Here is a tiny trained network, its code and every weight. The questions are about switching its units off for an input and a class, where a switched-off unit gives its printed mean instead of its output.

import numpy as np


def w(rows, s, z=0):
    codes = np.array(rows[::2]) - 128.0
    scale = np.full(codes.shape[1], s)
    scale[-1] = z or s
    return codes * scale


def norm(h):
    return h / np.sqrt((h * h).mean(-1, keepdims=True) + 1e-5)


def f(y):
    return np.maximum(y, 0)


def log_softmax(a):
    a = a - a.max(-1, keepdims=True)
    return a - np.log(np.exp(a).sum(-1, keepdims=True))


def net(x, mask):
    res = np.array(x, float).reshape(1, 6) / 4 @ E
    u = 0
    for l in range(3):
        y = f(norm(res) @ A[l][:, :-1].T + A[l][:, -1])
        res = res + np.where(mask[u : u + 11], y, B[l][:, -1]) @ B[l][:, :-1]
        u += 11
    return log_softmax(norm(res)[-1] @ U[:, :-1].T + U[:, -1])


A, B = {}, {}
E = w([
[123,149,226,118,174,177],'x0',
[129,127,128,128,127,129],'x1',
[121,159,168,1,100,50],'x2',
[129,124,129,128,121,133],'x3',
[129,127,129,128,125,129],'x4',
[198,235,138,140,60,134],'x5',
],0.0076)
A[0] = w([
[211,196,111,190,112,147,91],'0.n0',
[81,132,255,174,114,123,147],'0.n1',
[138,83,93,198,194,151,127],'0.n2',
[152,177,112,144,146,152,3],'0.n3',
[147,212,128,132,87,130,65],'0.n4',
[233,191,111,205,121,169,94],'0.n5',
[131,118,43,122,96,106,207],'0.n6',
[175,118,28,205,127,162,38],'0.n7',
[126,74,152,216,129,144,129],'0.n8',
[129,137,255,166,174,113,159],'0.n9',
[86,116,165,73,94,129,113],'0.n10',
],0.0079,0.0037)
B[0] = w([
[80,190,90,91,98,126,233],'0.n0',
[127,138,162,110,157,157,231],'0.n1',
[181,151,100,134,147,138,245],'0.n2',
[107,121,160,132,174,132,141],'0.n3',
[254,106,162,137,117,115,210],'0.n4',
[32,177,125,130,133,133,251],'0.n5',
[137,108,142,141,82,88,246],'0.n6',
[113,161,101,195,156,97,223],'0.n7',
[201,95,135,106,112,139,224],'0.n8',
[118,121,112,84,132,184,255],'0.n9',
[115,144,119,113,177,77,203],'0.n10',
],0.0087,0.0045)
A[1] = w([
[109,46,2,147,125,28,138],'1.n0',
[43,167,143,108,80,56,255],'1.n1',
[215,143,152,110,101,130,94],'1.n2',
[37,47,143,180,122,146,122],'1.n3',
[128,200,102,131,207,167,175],'1.n4',
[167,127,54,201,156,129,112],'1.n5',
[32,62,117,49,139,71,92],'1.n6',
[194,79,63,157,105,86,78],'1.n7',
[105,111,132,28,98,89,143],'1.n8',
[89,136,82,143,76,2,129],'1.n9',
[225,91,111,108,192,183,104],'1.n10',
],0.0083,0.0049)
B[1] = w([
[68,190,238,174,147,18,235],'1.n0',
[165,54,78,199,188,196,254],'1.n1',
[243,81,186,127,82,70,161],'1.n2',
[191,209,112,97,128,76,152],'1.n3',
[72,44,88,96,159,83,213],'1.n4',
[150,186,230,21,193,75,187],'1.n5',
[1,139,194,195,64,202,200],'1.n6',
[162,153,220,114,254,127,176],'1.n7',
[60,46,214,120,78,132,216],'1.n8',
[89,76,38,248,74,134,223],'1.n9',
[197,134,54,127,72,128,182],'1.n10',
],0.0057,0.0075)
A[2] = w([
[57,167,115,108,128,81,92],'2.n0',
[49,187,163,147,192,196,161],'2.n1',
[86,117,144,144,89,55,246],'2.n2',
[166,173,174,92,144,76,119],'2.n3',
[169,139,157,28,120,195,19],'2.n4',
[73,180,146,78,135,195,30],'2.n5',
[208,74,117,196,116,27,142],'2.n6',
[107,116,226,104,133,148,250],'2.n7',
[188,171,2,119,120,123,164],'2.n8',
[163,107,138,57,203,194,24],'2.n9',
[64,192,115,157,134,165,45],'2.n10',
],0.0094,0.0024)
B[2] = w([
[159,84,100,169,141,168,172],'2.n0',
[180,114,154,65,32,155,240],'2.n1',
[209,116,90,104,111,170,236],'2.n2',
[108,121,175,185,169,68,185],'2.n3',
[133,142,141,209,167,69,203],'2.n4',
[63,186,168,51,110,136,190],'2.n5',
[123,172,161,1,109,179,253],'2.n6',
[142,153,84,169,211,80,246],'2.n7',
[117,43,135,137,178,95,187],'2.n8',
[156,96,55,187,92,140,217],'2.n9',
[67,186,118,121,88,140,176],'2.n10',
],0.0085,0.0065)
U = w([
[175,155,192,148,215,52,254],'0',
[47,11,173,219,63,91,48],'1',
[101,161,7,222,87,125,51],'2',
[223,81,133,49,26,115,153],'3',
[213,44,25,121,192,219,77],'4',
[36,48,192,31,191,195,89],'5',
[71,204,138,66,82,229,162],'6',
],0.019,0.0037)

Each question gives the input, the list of numbers given to net, and the class t.
The units are the neurons (one row each of A and B). Each row of codes is followed by its name. A weight is (code - 128) times the scale printed after its matrix; where a second scale follows, it is the last column's (A, B and U).
mask holds one flag per neuron, layer by layer. A switched-off neuron (its flag False) gives its mean, the last column of its row in B, instead of its output. The means were averaged over made-up inputs and are rounded, as every weight is.
A unit's drop is (log p(t) with every unit on - log p(t) with that unit switched off) / (log p(t) with every unit on - log p(t) with every unit switched off).
The circuit of an input: a set's keep is (log p(t) with only the set's units on - log p(t) with every unit switched off) / (log p(t) with every unit on - log p(t) with every unit switched off). Starting from the 12 units with the biggest drops (on a tie, the unit counted first), units are removed one at a time, each time the one whose removal leaves the highest keep (on an exact tie, the one counted first), for as long as the keep stays at least 0.8.
units of the circuit, in order: the units of the circuit, biggest drop first
top k neurons: the k neurons with the biggest drops, biggest first
top k neurons in layer l: the k neurons of layer l with the biggest drops, biggest first
drop of u: that unit's drop, to one decimal
input [0,-7,8,0,8,-6], class 1: units of the circuit, in order => 2.n6, 1.n6
input [6,-5,-8,0,-4,1], class 6: units of the circuit, in order => 0.n5, 2.n1
input [6,-6,-3,-3,-3,0], class 4: units of the circuit, in order => 1.n0
input [0,3,2,6,-5,-7], class 1: top 3 neurons => 1.n6, 2.n6, 0.n9
input [1,-2,0,7,-6,8], class 6: top 3 neurons => 0.n0, 0.n5, 0.n8
input [1,5,1,5,6,5], class 0: top 4 neurons => 0.n4, 1.n9, 1.n6, 0.n7
input [-3,8,0,-3,6,7], class 2: top 2 neurons in layer 2 => 2.n1, 2.n8
input [4,-4,-4,6,4,0], class 4: top 3 neurons => 0.n8, 1.n0, 1.n6
input [-6,-6,1,3,1,-1], class 1: top 2 neurons => 1.n9, 0.n4
input [-5,5,2,-8,6,0], class 1: top 4 neurons => 0.n4, 1.n9, 0.n2, 0.n8
input [8,5,0,3,1,4], class 6: top 3 neurons in layer 1 => 1.n5, 1.n0, 1.n7
input [1,-7,-6,8,-6,5], class 6: top 3 neurons => 0.n5, 1.n9, 2.n1
input [-6,-4,-6,5,2,0], class 0: top 3 neurons => 1.n5, 0.n8, 1.n7
input [1,2,-2,-1,-8,4], class 6: units of the circuit, in order => 0.n5
input [0,2,0,-3,6,8], class 2: top 3 neurons => 0.n5, 0.n0, 0.n4
input [1,8,0,3,-4,7], class 6: top 4 neurons => 0.n0, 0.n5, 0.n8, 0.n2
input [1,2,-5,3,7,2], class 6: top 2 neurons => 0.n5, 1.n9
input [3,-6,0,0,-4,-7], class 4: top 2 neurons => 0.n5, 0.n0
input [0,-5,5,6,-2,-7], class 1: top 2 neurons in layer 0 => 0.n9, 0.n1
input [8,-6,-4,0,6,6], class 6: top neuron => 0.n5
input [3,-1,-6,4,-4,4], class 6: drop of 0.n5 => 0.8
input [1,1,-3,3,-6,2], class 6: drop of 0.n5 => 2.3
input [2,-5,-5,7,-8,7], class 6: drop of 0.n5 => 3.7
input [-5,8,-6,8,-8,-8], class 0: drop of 2.n6 => 0.0
